Below is a small trained network, with its code and all its weights. Each question gives an input and a class and asks what happens when units are switched off, that is, made to give their printed mean instead of their output.

import numpy as np


def w(rows, s, z=0):
    codes = np.array(rows[::2]) - 128.0
    scale = np.full(codes.shape[1], s)
    scale[-1] = z or s
    return codes * scale


def norm(h):
    return h / np.sqrt((h * h).mean(-1, keepdims=True) + 1e-5)


def f(y):
    return np.maximum(y, 0)


def log_softmax(a):
    a = a - a.max(-1, keepdims=True)
    return a - np.log(np.exp(a).sum(-1, keepdims=True))


def net(x, mask):
    res = np.array(x, float).reshape(1, 2) / 4 @ E
    u = 0
    for l in range(4):
        y = f(norm(res) @ A[l][:, :-1].T + A[l][:, -1])
        res = res + np.where(mask[u : u + 5], y, B[l][:, -1]) @ B[l][:, :-1]
        u += 5
    return log_softmax(norm(res)[-1] @ U[:, :-1].T + U[:, -1])


A, B = {}, {}
E = w([
[108,78,105,93,178,56],'x0',
[9,69,135,114,30,145],'x1',
],0.0015)
A[0] = w([
[188,178,197,131,150,241,122],'0.n1',
[200,186,143,186,189,103,177],'0.n2',
[37,111,133,78,70,72,152],'0.n3',
[229,134,30,86,254,107,248],'0.n4',
[160,154,199,122,104,180,61],'0.n5',
],0.0013,0.0014)
B[0] = w([
[124,72,54,160,66,76,182],'0.n1',
[53,38,159,114,99,195,205],'0.n2',
[106,93,151,182,200,229,193],'0.n3',
[3,88,168,155,93,175,255],'0.n4',
[89,120,46,198,92,154,141],'0.n5',
],0.0016,0.0022)
A[1] = w([
[131,145,124,114,129,112,37],'1.n1',
[54,60,112,170,102,192,194],'1.n2',
[142,120,90,36,153,5,3],'1.n3',
[94,64,139,27,159,61,93],'1.n4',
[238,153,109,151,234,121,145],'1.n5',
],0.0028,0.00057)
B[1] = w([
[122,149,104,133,159,155,128],'1.n1',
[160,180,155,117,213,83,255],'1.n2',
[200,157,29,194,41,150,158],'1.n3',
[174,183,104,177,88,200,200],'1.n4',
[1,59,207,14,100,143,186],'1.n5',
],0.0027,0.0033)
A[2] = w([
[152,48,4,156,176,80,3],'2.n1',
[144,76,66,154,115,112,110],'2.n2',
[116,90,42,137,143,92,116],'2.n3',
[188,168,146,127,181,23,83],'2.n4',
[63,116,129,130,103,177,156],'2.n5',
],0.003,0.0008)
B[2] = w([
[148,165,99,150,56,197,202],'2.n1',
[177,200,93,191,79,124,172],'2.n2',
[160,130,90,144,5,224,183],'2.n3',
[102,153,154,168,237,110,171],'2.n4',
[184,83,85,98,138,56,251],'2.n5',
],0.0025,0.0018)
A[3] = w([
[198,185,132,178,24,158,3],'3.n1',
[64,59,127,4,125,126,140],'3.n2',
[198,127,102,176,71,192,135],'3.n3',
[130,155,139,116,181,71,168],'3.n4',
[38,46,137,83,89,51,112],'3.n5',
],0.0032,0.00083)
B[3] = w([
[138,108,5,144,83,136,253],'3.n1',
[101,86,241,56,75,143,245],'3.n2',
[111,114,70,117,46,50,249],'3.n3',
[152,155,85,171,159,97,176],'3.n4',
[170,76,222,36,147,197,233],'3.n5',
],0.0032,0.0025)
U = w([
[112,81,249,41,127,167,174],'0',
[135,144,14,163,42,126,168],'1',
[132,196,133,191,255,101,3],'2',
],0.0082,0.0015)

Each question gives the input, the list of numbers given to net, and the class t.
The units are the neurons (one row each of A and B). Each row of codes is followed by its name. A weight is (code - 128) times the scale printed after its matrix; where a second scale follows, it is the last column's (A, B and U).
mask holds one flag per neuron, layer by layer. A switched-off neuron (its flag False) gives its mean, the last column of its row in B, instead of its output. The means were averaged over made-up inputs and are rounded, as every weight is.
A unit's drop is (log p(t) with every unit on - log p(t) with that unit switched off) / (log p(t) with every unit on - log p(t) with every unit switched off).
The circuit of an input: a set's keep is (log p(t) with only the set's units on - log p(t) with every unit switched off) / (log p(t) with every unit on - log p(t) with every unit switched off). Starting from the 12 units with the biggest drops (on a tie, the unit counted first), units are removed one at a time, each time the one whose removal leaves the highest keep (on an exact tie, the one counted first), for as long as the keep stays at least 0.8.
units of the circuit, in order: the units of the circuit, biggest drop first
most important unit: the unit with the biggest drop
top k neurons: the k neurons with the biggest drops, biggest first
top k neurons in layer l: the k neurons of layer l with the biggest drops, biggest first
drop when u is switched off: that unit's drop, to one decimal
input [3,-1], class 2: most important unit	0.n4
input [6,-8], class 0: top 2 neurons	(1.n5 1.n2)
input [7,-6], class 1: top 3 neurons	(1.n3 0.n3 1.n2)
input [8,-7], class 1: top 4 neurons	(1.n3 1.n2 1.n4 0.n3)
input [-3,0], class 2: top 3 neurons in layer 1	(1.n4 1.n2 1.n3)
input [0,3], class 2: top 4 neurons	(1.n2 1.n5 0.n4 0.n2)
input [2,-3], class 2: top 2 neurons in layer 0	(0.n4 0.n2)
input [-4,-4], class 0: top 2 neurons	(1.n5 1.n4)
input [-6,-6], class 0: top 3 neurons	(1.n5 1.n4 1.n3)
input [-7,-8], class 0: top 2 neurons	(1.n5 1.n4)
input [4,3], class 1: top 3 neurons	(0.n4 0.n2 1.n5)
input [1,-3], class 2: top 2 neurons	(0.n4 0.n2)
input [8,-8], class 0: top 3 neurons	(1.n5 1.n2 0.n1)
input [7,-4], class 1: units of the circuit, in order	(1.n3)
input [-5,-7], class 0: drop when 1.n5 is switched off	3.6
input [8,5], class 1: drop when 1.n2 is switched off	0.0
input [8,-4], class 1: drop when 1.n3 is switched off	0.7
